Facts:
J10 tiflak J323; J116 tiflak J638; J120 tiflak J938; J121 tiflak J432; J122 tiflak J968; J128 tiflak J116; J154 tiflak J448
J169 tiflak J120; J179 tiflak J10; J182 tiflak J798; J185 tiflak J848; J197 tiflak J476; J22 tiflak J185; J252 tiflak J709
J254 tiflak J724; J261 tiflak J179; J264 tiflak J197; J274 tiflak J676; J291 tiflak J36; J314 tiflak J972; J318 tiflak J501
J32 tiflak J722; J322 tiflak J121; J323 tiflak J314; J36 tiflak J790; J361 tiflak J377; J371 tiflak J674; J373 tiflak J696
J379 tiflak J409; J380 tiflak J154; J386 tiflak J943; J387 tiflak J418; J40 tiflak J566; J401 tiflak J717; J409 tiflak J535
J418 tiflak J261; J423 tiflak J62; J428 tiflak J252; J43 tiflak J989; J436 tiflak J698; J441 tiflak J875; J458 tiflak J689
J475 tiflak J713; J476 tiflak J168; J488 tiflak J5; J497 tiflak J641; J5 tiflak J32; J535 tiflak J91; J566 tiflak J128
J573 tiflak J961; J582 tiflak J983; J608 tiflak J43; J617 tiflak J78; J62 tiflak J582; J620 tiflak J371; J638 tiflak J583
J641 tiflak J458; J651 tiflak J182; J662 tiflak J573; J669 tiflak J322; J674 tiflak J617; J676 tiflak J669; J689 tiflak J169
J696 tiflak J949; J698 tiflak J788; J700 tiflak J22; J709 tiflak J662; J713 tiflak J254; J722 tiflak J478; J724 tiflak J373
J730 tiflak J224; J78 tiflak J488; J788 tiflak J428; J790 tiflak J837; J798 tiflak J423; J837 tiflak J386; J844 tiflak J379
J848 tiflak J651; J849 tiflak J893; J875 tiflak J624; J878 tiflak J620; J890 tiflak J274; J893 tiflak J122; J900 tiflak J945
J906 tiflak J878; J91 tiflak J208; J938 tiflak J237; J944 tiflak J188; J945 tiflak J401; J95 tiflak J40; J952 tiflak J906
J961 tiflak J108; J968 tiflak J95; J972 tiflak J944; J983 tiflak J291; J989 tiflak J225; J10 zumek tiflo; J108 zumek palil
J116 zumek tuves; J120 zumek domis; J121 zumek palil; J122 zumek palil; J128 zumek bristesun; J134 zumek domis; J154 zumek bristesun
J168 zumek plital; J169 zumek bristesun; J179 zumek tuves; J182 zumek palil; J185 zumek bristesun; J188 zumek plital; J197 zumek plital
J208 zumek tuves; J22 zumek plital; J224 zumek bristesun; J225 zumek palil; J237 zumek tiflo; J252 zumek tuves; J254 zumek tiflo
J255 zumek tiflo; J261 zumek plital; J264 zumek tuves; J274 zumek bristesun; J279 zumek tiflo; J287 zumek bristesun; J291 zumek bristesun
J302 zumek tuves; J314 zumek domis; J318 zumek bristesun; J32 zumek tuves; J322 zumek plital; J323 zumek tuves; J334 zumek bristesun
J36 zumek domis; J361 zumek bristesun; J371 zumek tuves; J373 zumek bristesun; J377 zumek domis; J379 zumek tiflo; J380 zumek bristesun
J386 zumek tuves; J387 zumek tuves; J40 zumek bristesun; J401 zumek tuves; J402 zumek tuves; J403 zumek tiflo; J409 zumek domis
J418 zumek tuves; J423 zumek tuves; J428 zumek plital; J43 zumek plital; J432 zumek domis; J436 zumek tiflo; J441 zumek bristesun
J443 zumek palil; J448 zumek plital; J458 zumek plital; J475 zumek bristesun; J476 zumek domis; J478 zumek tiflo; J482 zumek tuves
J486 zumek domis; J488 zumek tuves; J497 zumek palil; J5 zumek palil; J501 zumek tuves; J535 zumek domis; J536 zumek tuves
J56 zumek tuves; J566 zumek palil; J573 zumek tiflo; J574 zumek plital; J581 zumek bristesun; J582 zumek tuves; J583 zumek tiflo
J601 zumek plital; J608 zumek palil; J615 zumek tuves; J617 zumek palil; J62 zumek plital; J620 zumek domis; J624 zumek palil
J626 zumek tiflo; J63 zumek tuves; J638 zumek tiflo; J641 zumek domis; J651 zumek tuves; J662 zumek palil; J669 zumek bristesun
J674 zumek bristesun; J676 zumek plital; J689 zumek tiflo; J696 zumek tuves; J698 zumek tiflo; J700 zumek tuves; J709 zumek palil
J713 zumek tuves; J717 zumek bristesun; J722 zumek bristesun; J724 zumek tiflo; J730 zumek domis; J742 zumek palil; J748 zumek domis
J749 zumek domis; J78 zumek tiflo; J788 zumek plital; J790 zumek palil; J798 zumek tuves; J837 zumek bristesun; J844 zumek plital
J848 zumek plital; J849 zumek bristesun; J875 zumek plital; J878 zumek tuves; J890 zumek plital; J893 zumek tuves; J894 zumek plital
J900 zumek bristesun; J906 zumek plital; J91 zumek bristesun; J938 zumek tuves; J943 zumek bristesun; J944 zumek tuves; J945 zumek tuves
J949 zumek tuves; J95 zumek domis; J952 zumek tuves; J961 zumek bristesun; J967 zumek tiflo; J968 zumek bristesun; J972 zumek plital
J973 zumek bristesun; J983 zumek bristesun; J989 zumek domis; J999 zumek plital; J10 draflir J371; J108 draflir J432; J120 draflir J641
J121 draflir J264; J122 draflir J848; J128 draflir J120; J134 draflir J999; J168 draflir J254; J169 draflir J443; J182 draflir J651
J185 draflir J428; J197 draflir J379; J22 draflir J615; J225 draflir J749; J237 draflir J566; J252 draflir J486; J254 draflir J154
J261 draflir J476; J264 draflir J536; J274 draflir J844; J279 draflir J274; J287 draflir J900; J291 draflir J626; J323 draflir J608
J361 draflir J401; J373 draflir J32; J377 draflir J122; J379 draflir J208; J40 draflir J458; J402 draflir J709; J409 draflir J788
J418 draflir J952; J423 draflir J878; J428 draflir J373; J43 draflir J361; J436 draflir J722; J443 draflir J989; J448 draflir J717
J475 draflir J724; J476 draflir J169; J486 draflir J40; J488 draflir J837; J497 draflir J890; J501 draflir J742; J56 draflir J617
J566 draflir J638; J573 draflir J581; J581 draflir J121; J582 draflir J535; J583 draflir J497; J601 draflir J62; J608 draflir J134
J617 draflir J287; J624 draflir J179; J626 draflir J314; J669 draflir J849; J676 draflir J78; J696 draflir J574; J698 draflir J689
J709 draflir J798; J713 draflir J582; J717 draflir J573; J724 draflir J949; J742 draflir J748; J749 draflir J318; J788 draflir J418
J790 draflir J620; J798 draflir J377; J837 draflir J5; J848 draflir J252; J849 draflir J423; J875 draflir J943; J878 draflir J402
J890 draflir J436; J952 draflir J944; J961 draflir J182; J968 draflir J945; J973 draflir J475; J989 draflir J676; J128 klonam J318
J168 klonam J418; J182 klonam J224; J188 klonam J536; J197 klonam J676; J208 klonam J497; J22 klonam J32; J224 klonam J403
J224 klonam J237; J261 klonam J615; J274 klonam J938; J302 klonam J952; J302 klonam J878; J302 klonam J501; J302 klonam J237
J314 klonam J837; J314 klonam J224; J318 klonam J674; J318 klonam J380; J32 klonam J790; J32 klonam J967; J322 klonam J458
J323 klonam J730; J379 klonam J722; J379 klonam J536; J379 klonam J608; J380 klonam J237; J40 klonam J482; J40 klonam J274
J401 klonam J943; J402 klonam J403; J428 klonam J615; J428 klonam J574; J428 klonam J938; J458 klonam J952; J458 klonam J318
J476 klonam J22; J476 klonam J318; J482 klonam J32; J482 klonam J318; J482 klonam J287; J486 klonam J482; J488 klonam J401
J488 klonam J849; J501 klonam J318; J501 klonam J380; J535 klonam J952; J535 klonam J574; J56 klonam J837; J566 klonam J674
J566 klonam J334; J615 klonam J237; J615 klonam J334; J624 klonam J501; J626 klonam J287; J651 klonam J973; J669 klonam J615
J724 klonam J22; J724 klonam J983; J724 klonam J478; J730 klonam J608; J730 klonam J334; J749 klonam J967; J790 klonam J674
J790 klonam J334; J798 klonam J428; J798 klonam J56; J837 klonam J674; J849 klonam J169; J878 klonam J952; J890 klonam J906
J890 klonam J482; J890 klonam J443; J894 klonam J722; J894 klonam J748; J894 klonam J108; J894 klonam J418; J943 klonam J952
J944 klonam J967; J952 klonam J938; J967 klonam J380; J973 klonam J849; J983 klonam J967; J983 klonam J255; J999 klonam J566

Known rows:
J387: [ -1  -4   8  -7  -7   5  15  -7 -11   9  -6   2  -7   0  -5  -7   5   5
   1   0 -12  -4  -3  -5   1 -14  10  17  -4   0  10]
J361: [  2   8 -16  -5   8  -5  -6   9  -1 -15   2  -6  10  -1   4  12  -1  -8
   1   6   5   2  -4  -4 -10  13  -6  -5  -7   4  -3]
J377: [ 14 -17   8  22 -18  19  -5 -11  36  13   3  20   0   4  -3  -1  -3  -1
  -6  -9   5  -6  43  16   8  -5   4 -16  15  15 -19]
J730: [ -8 -16  17   8 -13  13   5 -11  20  11   7   8  -2   9   7  -4  -9  11
 -12  -6 -11   0   9  11   4 -13  -8 -13  -6  -2   2]
J224: [  7   8 -22  -1  10  -6 -14  16   0 -10   8  -4  13  -4   3  12   0  -9
   3   5  10   3   4   1  -1  24   0   0   3   1  -5]
J279: [ -3 -14   7  15   7   2  -2  11   7   6   1  -6   1   7   7 -16   0   4
   0  -4   4   5  -6   1  25   2   1  -9   8  -4   5]
J689: [ -8  -6   1  -2  -1  -2   5  -8   5   1  -5  -7  -8  10   8  -8  -3   4
  -5  -2  11  -1   1   1   4  -6  -5  -3   2 -13   5]
J169: [ -2  35 -18   3   9 -43 -14  -6   0  -6  12  10   4  -9   1  -8  -6 -15
  11  10  12  18 -12  18 -18   2  -5   2  16  11  -3]
J698: [  4 -12   8  14   3  -6  12  -1   8   3  -6 -11  -6  15  -1 -13  -5   2
   2  -1  -3   5 -17   1   8 -10  -9 -16  -2  -8   6]
J788: [  7 -17  -8  17  17 -25   7  -4  -1 -10 -17 -32  14  -7  12 -10   5   1
   0  -6  11   6   2  21 -15  -5 -23 -32  -8 -24   3]
J56: [  3 -11   8   4  -2   7   8   7  -7  13  -2   4  -1  -3  -4 -10  10   8
   6   1 -17  -1  -8  -4  16  -4  16  17   1   0   7]
J179: [ -7 -11  -4 -16  -7   4  21 -11 -22   8  -3  -4 -11   6  -4  -4   1   0
 -15  -3   5  -6  12  -2   1 -14   8  19  -5   1  18]
J261: [-12   3  -2  18  16 -32  -6   1  -6  -2   9  -8  -1  11   2 -26 -11 -17
  -9  -3  29  19 -13  17  11  -9 -11 -23  17  16  11]
J536: [  9  16  13 -18  -7   1  -7  -6 -20  20  15  -5 -10   2 -22   9 -10   0
   5 -23  -9   8  24  -7   1  13  18  22   6 -25  16]
J662: [ 27  12 -17 -10  -7 -17  12  -5 -20  -2   0   8  -8  -9 -17  21   2   3
   5   7 -18   0 -12   4 -31   1  -2   5  -9  -8  -6]
J983: [ -9  20  -6   6  11   1  -4   7   3 -13  -7  -6  16  -6  -9  17  -7 -18
  -7   2  -4 -10  -9  -9 -15  20  -7  -3 -18  13  -7]
J961: [ 15   5 -15   5   9 -12   2  11   1 -14   0  -9   8   4  -3  10  -3  -8
   4   8  -4   7 -15  -1 -12  10 -11 -13 -11   2  -2]
J252: [ 35   2  -8   5 -21  -7  22 -24   9  10 -16  14 -19   5 -21   1   3  -3
  11   1  -8  -8  16   6 -20 -13   6  10   8  -4 -13]
J669: [ 17   3  -3  15   8   1  -2  10   7 -14  -3  -6  15   4  -9   8   2 -20
   5   8  -1   6  -2  -5 -11   1  -5 -21  -7  30 -11]

Rows:
No name comes twice in this set of rows, the named rows included.
[ -8  14  -1  12  12   2  -1  14   3 -13  -5  -8  20  -4  -8  14  -6 -17
  -6   4 -10  -7 -17 -10 -10  16  -7  -9 -21  17  -5]  J291
[ -9 -12  -7   4  12  -6   1   4  -7 -10   0 -20  -3  16   5  -5  -8 -12
 -19  -5  31   3   2   3  10   0 -12 -22   1   4  10]  J972
[-14 -24   4  -4 -13  13  15 -14   5   8   7   1  -7  17   9  -2 -14   5
 -32 -11   9  -4  26  13   4 -16  -9 -13  -8   1  15]  J314
[ 47  12 -18   6 -13 -11  11 -12  -5  -4  -8  16  -7  -8 -30  24   6 -12
  11   6 -10  -4  10   8 -37  -4   3  -4   1  14 -25]  J709
[  2   7  -1  24   4   3  -9  -8  22 -10 -14  -2   1   3 -10   1  -4 -23
  -7  -6  25 -13  19   0  -4   7  -7 -20   9  20 -22]  J848
[-10 -26   5   7   8   3  15   4 -10   1  -1 -19  -4  23   2 -15  -7  -8
 -21  -5  16   4   1   0  19 -14  -6 -16  -4  11  21]  J10
[ -3  13 -10   0   8  -3  -3   7   1 -15  -3  -6  13  -3  -2  15  -4 -11
  -3   6   0  -3  -8  -7 -14  15  -7  -4 -14   9  -5]  J837
[ -6  20  -2  -4   0   5   4   1 -20  -4  -5   7   7 -22 -18  23   3  -5
  -6   2 -20 -16 -11  -9 -24   8   4  13 -19  12  -8]  J182
[  4   3 -13   3   0  -5 -10 -14  14 -11  -8  -2  -9   6   2   1  -3 -12
  -4  -4  37  -7  26   4  -7   4  -9 -13  17   0 -15]  J458
[ -3   9  -5   6  11   0   0  14   0 -15  -3 -11  16  -1  -4  12  -3 -14
  -3   7  -6  -1 -15  -8 -10  11  -7 -11 -18  14  -3]  J185
[-21  11   2  12  11  -1  -7   0   9  -7 -10 -10   3   0  -1   1 -10 -11
 -15  -7  13 -14  -5  -4   0  15 -12 -12  -5  -2  -5]  J62
[ 20  -6   5  13 -11  11   4  -4   7  12  -8  16  -2  -4 -16  -6  13  -5
  10   0  -4  -8  23  -1   7  -6  21  14  16  19 -13]  J402
[  7   2 -15   4  12  -3 -11  22   0 -11   5  -6  15  -2   4   9   2  -7
   2   6   2   5  -6  -2   4  20  -1  -7  -3   7  -3]  J973

Now the same elements, written a new way:
Known rows:
J10: [ -1  10  -3 -23   5  -4   4   3  10  -6  17  -2 -10   2]
J185: [12 -2 10 -9 -4 -6 -9  3 -7  1  4 -5 -7 -6]
J617: [  9   8  -2 -23   2  13 -17  -2  15  22   2  31  -9   3]
J894: [ 23   0   4   8  -8   3  -7 -11  11  -6 -12  10  -2  -6]
J749: [ 39  13   7   6 -15  12  -7  -5   7  11   0  12   4  -9]
J387: [ 9  0  4 -5 -8  1 -5  4  3  2  3  3 -3  1]
J40: [  3 -21  10  -7 -17  -7   5   7 -22   1   0  -3   9  -7]
J252: [  6  -5  -1  13  -3   7 -10  11  -7   4  -1   1 -17  -8]
J536: [ 15   5   9   6 -15   9   0   2  -7   6   4   0   4  20]
J224: [13 -5 15 -5 -6  4 -2  3 -4  1  2 -4  4  5]
J418: [  6  -5  -4 -10  -2  -3  -4   7  11   0   3  -1   3  -6]
J5: [ 13  -3  -8 -11   0   7 -18   6   7  13  -2  17   5   7]
J302: [13 -1  8 -7 -8  8 -6 -2  2 -2 -3  3 -1  6]
J844: [ 14  -5  -4  10  -2  -5  -5  -4  11   4 -15   7  10 -12]
J878: [  4  -6   4 -14  -3   0  -9   8   4   8   2   8   0  -3]
J91: [ 9 -2 11 -3 -6 -4  1  8 -7  4  5 -4  3 -1]
J261: [ 19   7  -1   9  -4  -8  -3 -12  27  -8   2   6  -9 -15]
J482: [ 14  -2   8  -9 -10   9  -6  -1   2   0  -2   4   1   6]
J638: [ -5  -8  13  -4 -19   5   1   7 -12   6   5   0   9  13]

Rows:
No name comes twice in this set of rows, the named rows included.
[ 35  17   1   1 -12   0 -13   3  -9   1   0   6   0 -11]  J36
[  9 -21  12 -13 -13  -7  -3   2 -16   4   2  -3  -2  -7]  J128
[ 16   2   1 -10  -8  19 -16  -7   3 -10  -5  10  -1   8]  J742
[ 27  -7   7  20  -9   3  -9  -9  23   9 -12   3  11  -6]  J999
[ 18  11   9 -17 -10  28 -17 -17  21  -1   1  19 -11   1]  J225
[ 17  -4   6   0  -5   4  -9 -14   8 -17 -11  12 -13  -9]  J168
[  9  -7   6   3  -4  -4   0  15 -12   6   1  -6  13   5]  J154
[ 13  13  -1 -16  -6  12 -21  -4  -2  -5  -7  10  -5   3]  J182
[13  0  7 -9  0 -4  0  3 -8  9  4 -2 -2  1]  J361
[ 21   5   4  16  -9  -7 -11  -6   4  -1 -12   1   7  -6]  J62

